Below is a small trained network, with its code and all its weights. Each question gives an input and a class and asks what happens when units are switched off, that is, made to give their printed mean instead of their output.

import numpy as np


def w(rows, s, z=0):
    codes = np.array(rows[::2]) - 128.0
    scale = np.full(codes.shape[1], s)
    scale[-1] = z or s
    return codes * scale


def f(y):
    return y / 2 * (1 + np.tanh(0.7978845608 * (y + 0.044715 * y**3)))


def log_softmax(a):
    a = a - a.max(-1, keepdims=True)
    return a - np.log(np.exp(a).sum(-1, keepdims=True))


def net(x, mask):
    res = np.array(x, float).reshape(1, 5) / 4 @ E
    y = f(res @ A[0][:, :-1].T + A[0][:, -1])
    res = res + np.where(mask, y, B[0][:, -1]) @ B[0][:, :-1]
    return log_softmax(res[-1] @ U[:, :-1].T + U[:, -1])


A, B = {}, {}
E = w([
[43,1,80,140,153,133,83,245,117,134],'x0',
[131,111,131,127,109,142,132,122,153,110],'x1',
[55,100,241,124,22,219,123,101,19,181],'x2',
[107,147,136,134,125,140,122,132,148,110],'x3',
[37,99,91,22,169,108,123,21,64,8],'x4',
],0.0079)
A[0] = w([
[195,181,191,110,132,105,162,75,131,117,62],'N0',
[33,11,131,170,176,131,91,231,127,127,68],'N1',
[141,203,133,94,122,146,127,72,159,150,28],'N2',
[173,174,144,216,86,199,99,201,142,151,96],'N3',
[29,114,87,28,132,81,123,38,63,52,140],'N4',
[88,94,159,174,122,148,148,61,61,190,22],'N5',
[62,34,99,98,119,113,73,255,122,160,85],'N6',
[180,117,51,149,238,60,93,138,179,81,27],'N7',
[53,24,107,155,133,101,75,174,130,133,64],'N8',
[83,71,227,118,47,230,85,158,52,191,115],'N9',
[62,120,113,59,159,97,106,86,80,79,117],'N10',
[57,100,30,169,146,196,161,203,101,124,91],'N11',
[144,86,127,115,156,171,115,185,108,104,50],'N12',
[101,126,179,100,77,158,134,140,92,148,29],'N13',
[119,134,100,139,84,110,123,124,131,123,117],'N14',
[160,209,180,102,61,110,155,45,113,139,55],'N15',
[127,89,153,134,170,176,166,164,139,102,3],'N16',
[58,71,133,67,174,112,104,92,95,67,103],'N17',
[94,139,157,138,65,158,140,148,62,127,37],'N18',
[204,206,173,93,132,111,168,63,132,143,59],'N19',
[199,198,150,118,131,141,147,63,118,122,24],'N20',
[89,99,85,70,113,149,129,94,83,29,112],'N21',
[148,150,142,244,45,139,140,228,167,236,109],'N22',
[197,124,78,142,226,74,114,191,215,93,53],'N23',
[177,116,27,94,181,96,151,145,209,125,48],'N24',
[112,112,119,51,159,145,114,75,101,82,92],'N25',
[101,63,127,102,135,119,69,249,75,90,62],'N26',
[69,95,209,129,76,211,121,123,37,174,94],'N27',
[125,67,132,126,123,112,157,83,136,100,22],'N28',
[78,125,97,63,156,118,132,87,111,129,51],'N29',
[90,105,158,133,71,187,118,100,55,191,62],'N30',
[189,130,164,209,76,104,112,197,181,187,148],'N31',
[157,121,174,212,136,140,125,206,156,220,87],'N32',
],0.0074,0.0032)
B[0] = w([
[171,172,68,164,87,162,162,75,64,96,174],'N0',
[203,194,80,164,87,171,211,46,25,70,213],'N1',
[126,167,86,153,103,186,169,112,91,90,154],'N2',
[178,116,164,87,147,144,97,171,144,178,205],'N3',
[186,102,168,4,179,181,74,247,155,240,241],'N4',
[116,112,170,175,130,107,112,168,118,84,165],'N5',
[188,225,35,168,52,210,204,26,66,80,210],'N6',
[71,82,203,212,155,44,96,134,198,52,205],'N7',
[147,203,64,160,55,200,218,25,50,98,187],'N8',
[43,90,163,190,176,57,100,141,226,61,249],'N9',
[138,80,153,67,153,150,130,176,157,227,196],'N10',
[159,184,102,160,47,170,163,68,54,141,174],'N11',
[138,176,124,147,121,148,138,111,116,146,139],'N12',
[106,104,133,143,165,56,103,133,150,72,163],'N13',
[124,130,127,124,119,109,137,122,118,142,127],'N14',
[171,212,34,186,55,140,200,27,54,45,190],'N15',
[155,141,85,108,144,124,98,110,141,109,124],'N16',
[171,122,146,45,142,165,124,154,154,182,197],'N17',
[82,131,128,139,173,43,91,127,164,85,166],'N18',
[134,199,69,147,78,181,171,75,46,82,188],'N19',
[138,195,90,142,77,169,177,67,71,97,172],'N20',
[155,81,133,85,155,123,103,166,118,182,196],'N21',
[154,78,160,24,164,183,89,187,149,254,253],'N22',
[22,86,165,205,190,16,100,155,212,96,214],'N23',
[88,70,185,185,154,22,78,128,148,40,194],'N24',
[163,147,147,76,134,156,95,219,134,189,178],'N25',
[149,194,74,129,52,170,187,73,62,60,184],'N26',
[35,78,180,209,201,17,81,139,174,57,227],'N27',
[119,121,137,137,113,132,155,125,146,171,131],'N28',
[143,112,115,111,124,154,91,173,168,173,159],'N29',
[51,113,153,172,125,53,113,120,198,119,195],'N30',
[190,108,170,12,145,187,97,203,155,206,227],'N31',
[155,114,148,64,169,184,99,173,101,186,218],'N32',
],0.006,0.012)
U = w([
[185,99,137,35,155,189,99,205,147,254,254],'0',
[23,88,147,240,160,20,101,130,174,64,35],'1',
[196,205,62,177,66,201,178,16,87,94,84],'2',
],0.0089,0.0013)

Each question gives the input, the list of numbers given to net, and the class t.
The units are the neurons (one row each of A and B). Each row of codes is followed by its name. A weight is (code - 128) times the scale printed after its matrix; where a second scale follows, it is the last column's (A, B and U).
mask holds one flag per neuron, in row order. A switched-off neuron (its flag False) gives its mean, the last column of its row in B, instead of its output. The means were averaged over made-up inputs and are rounded, as every weight is.
A unit's drop is (log p(t) with every unit on - log p(t) with that unit switched off) / (log p(t) with every unit on - log p(t) with every unit switched off).
unit that matters most: the unit with the biggest drop
top k neurons: the k neurons with the biggest drops, biggest first
drop of u: that unit's drop, to one decimal
input [-6,3,-8,-5,-7], class 1: top 2 neurons	(N23 N24)
input [7,-7,8,-5,2], class 1: top 2 neurons	(N27 N9)
input [3,8,-1,4,2], class 2: unit that matters most	N22
input [8,4,-7,7,-6], class 2: top 3 neurons	(N6 N1 N8)
input [-6,5,6,5,5], class 1: top 2 neurons	(N27 N6)
input [-7,-6,6,2,-3], class 2: top 3 neurons	(N15 N19 N23)
input [1,-1,-8,5,-6], class 1: top 3 neurons	(N23 N7 N24)
input [7,-6,-6,-3,7], class 0: top 2 neurons	(N4 N10)
input [-6,-4,2,-8,-5], class 2: top 3 neurons	(N15 N4 N19)
input [-6,-6,6,-7,-1], class 1: top 2 neurons	(N27 N9)
input [3,5,-3,-2,2], class 1: top 2 neurons	(N22 N15)
input [6,-4,-5,8,0], class 2: top 2 neurons	(N6 N1)
input [-4,6,7,-3,6], class 1: top 3 neurons	(N27 N9 N22)
input [3,-3,-6,7,7], class 0: drop of N4	1.0
input [8,5,1,-2,7], class 2: drop of N11	0.1
input [-6,5,-7,-3,7], class 0: drop of N25	0.5
